Below is a small trained network, with its code and all its weights. Each question gives an input and a class and asks what happens when units are switched off, that is, made to give their printed mean instead of their output.

import numpy as np


def w(rows, s, z=0):
    codes = np.array(rows[::2]) - 128.0
    scale = np.full(codes.shape[1], s)
    scale[-1] = z or s
    return codes * scale


def f(y):
    return np.maximum(y, 0)


def log_softmax(a):
    a = a - a.max(-1, keepdims=True)
    return a - np.log(np.exp(a).sum(-1, keepdims=True))


def net(x, mask):
    res = np.array(x, float).reshape(1, 6) / 4 @ E
    y = f(res @ A[0][:, :-1].T + A[0][:, -1])
    res = res + np.where(mask, y, B[0][:, -1]) @ B[0][:, :-1]
    return log_softmax(res[-1] @ U[:, :-1].T + U[:, -1])


A, B = {}, {}
E = w([
[125,126,128],'x0',
[126,134,127],'x1',
[124,125,128],'x2',
[86,55,38],'x3',
[254,144,64],'x4',
[105,222,81],'x5',
],0.0087)
A[0] = w([
[137,23,150,191],'neuron 0',
[120,193,54,220],'neuron 1',
[146,94,159,253],'neuron 2',
[125,187,153,150],'neuron 3',
[67,94,46,50],'neuron 4',
[178,182,255,41],'neuron 5',
[44,115,163,131],'neuron 6',
[55,124,133,129],'neuron 7',
[169,92,94,72],'neuron 8',
[189,159,90,141],'neuron 9',
[142,169,158,224],'neuron 10',
[189,109,114,94],'neuron 11',
[88,116,145,84],'neuron 12',
[145,172,150,139],'neuron 13',
[155,84,136,214],'neuron 14',
[94,148,219,89],'neuron 15',
[203,187,125,148],'neuron 16',
[172,92,173,150],'neuron 17',
[125,168,70,108],'neuron 18',
[146,132,98,96],'neuron 19',
[97,167,80,236],'neuron 20',
[145,93,153,133],'neuron 21',
],0.014,0.0037)
B[0] = w([
[83,167,127,246],'neuron 0',
[51,129,179,236],'neuron 1',
[9,157,91,206],'neuron 2',
[86,63,96,199],'neuron 3',
[213,3,119,213],'neuron 4',
[161,85,25,255],'neuron 5',
[176,131,139,245],'neuron 6',
[181,151,231,216],'neuron 7',
[147,132,145,179],'neuron 8',
[142,152,207,214],'neuron 9',
[76,57,129,208],'neuron 10',
[155,155,245,189],'neuron 11',
[210,151,182,174],'neuron 12',
[96,32,122,183],'neuron 13',
[57,114,215,196],'neuron 14',
[193,101,174,229],'neuron 15',
[132,88,166,230],'neuron 16',
[43,125,134,194],'neuron 17',
[95,88,121,184],'neuron 18',
[154,128,181,156],'neuron 19',
[66,115,172,216],'neuron 20',
[84,133,108,171],'neuron 21',
],0.0068,0.008)
U = w([
[116,119,137,213],'0',
[190,34,63,166],'1',
[121,137,138,210],'2',
[35,172,148,48],'3',
[251,182,207,71],'4',
[117,172,138,210],'5',
[156,183,27,51],'6',
[230,154,32,1],'7',
],0.012,0.0066)

Each question gives the input, the list of numbers given to net, and the class t.
The units are the neurons (one row each of A and B). Each row of codes is followed by its name. A weight is (code - 128) times the scale printed after its matrix; where a second scale follows, it is the last column's (A, B and U).
mask holds one flag per neuron, in row order. A switched-off neuron (its flag False) gives its mean, the last column of its row in B, instead of its output. The means were averaged over made-up inputs and are rounded, as every weight is.
A unit's drop is (log p(t) with every unit on - log p(t) with that unit switched off) / (log p(t) with every unit on - log p(t) with every unit switched off).
The circuit of an input: a set's keep is (log p(t) with only the set's units on - log p(t) with every unit switched off) / (log p(t) with every unit on - log p(t) with every unit switched off). Starting from the 12 units with the biggest drops (on a tie, the unit counted first), units are removed one at a time, each time the one whose removal leaves the highest keep (on an exact tie, the one counted first), for as long as the keep stays at least 0.8.
circuit, biggest first: the units of the circuit, biggest drop first
unit that matters most: the unit with the biggest drop
top k neurons: the k neurons with the biggest drops, biggest first
drop when u is switched off: that unit's drop, to one decimal
input [6,6,-5,4,0,-7], class 3: unit that matters most => neuron 0
input [-2,-7,-4,7,8,-2], class 4: circuit, biggest first => neuron 11; neuron 9
input [-2,4,3,3,7,3], class 4: circuit, biggest first => neuron 9; neuron 11
input [5,-7,-7,-8,3,8], class 1: circuit, biggest first => neuron 5; neuron 13
input [5,-6,0,-7,7,8], class 3: top 2 neurons => neuron 1; neuron 4
input [5,5,-8,-5,-8,6], class 2: top 2 neurons => neuron 3; neuron 10
input [-7,6,-5,3,-2,-8], class 3: top 2 neurons => neuron 0; neuron 2
input [-4,8,-3,-8,-7,-7], class 1: top 2 neurons => neuron 5; neuron 15
input [2,6,6,-5,-7,1], class 4: circuit, biggest first => neuron 15; neuron 7
input [4,1,-4,-7,-7,1], class 1: top 2 neurons => neuron 5; neuron 3
input [-8,-7,-6,-5,4,-8], class 0: top 2 neurons => neuron 5; neuron 1
input [4,5,-1,-5,-7,-1], class 4: top 2 neurons => neuron 15; neuron 7
input [5,4,4,-6,-1,-4], class 1: top 2 neurons => neuron 5; neuron 1
input [-5,5,6,-4,-8,-4], class 4: unit that matters most => neuron 15
input [7,5,-2,-7,5,-3], class 0: drop when neuron 5 is switched off => -0.4
input [-1,-4,-6,3,-7,5], class 4: drop when neuron 12 is switched off => 0.1
input [1,2,-2,1,6,0], class 4: drop when neuron 11 is switched off => 0.3
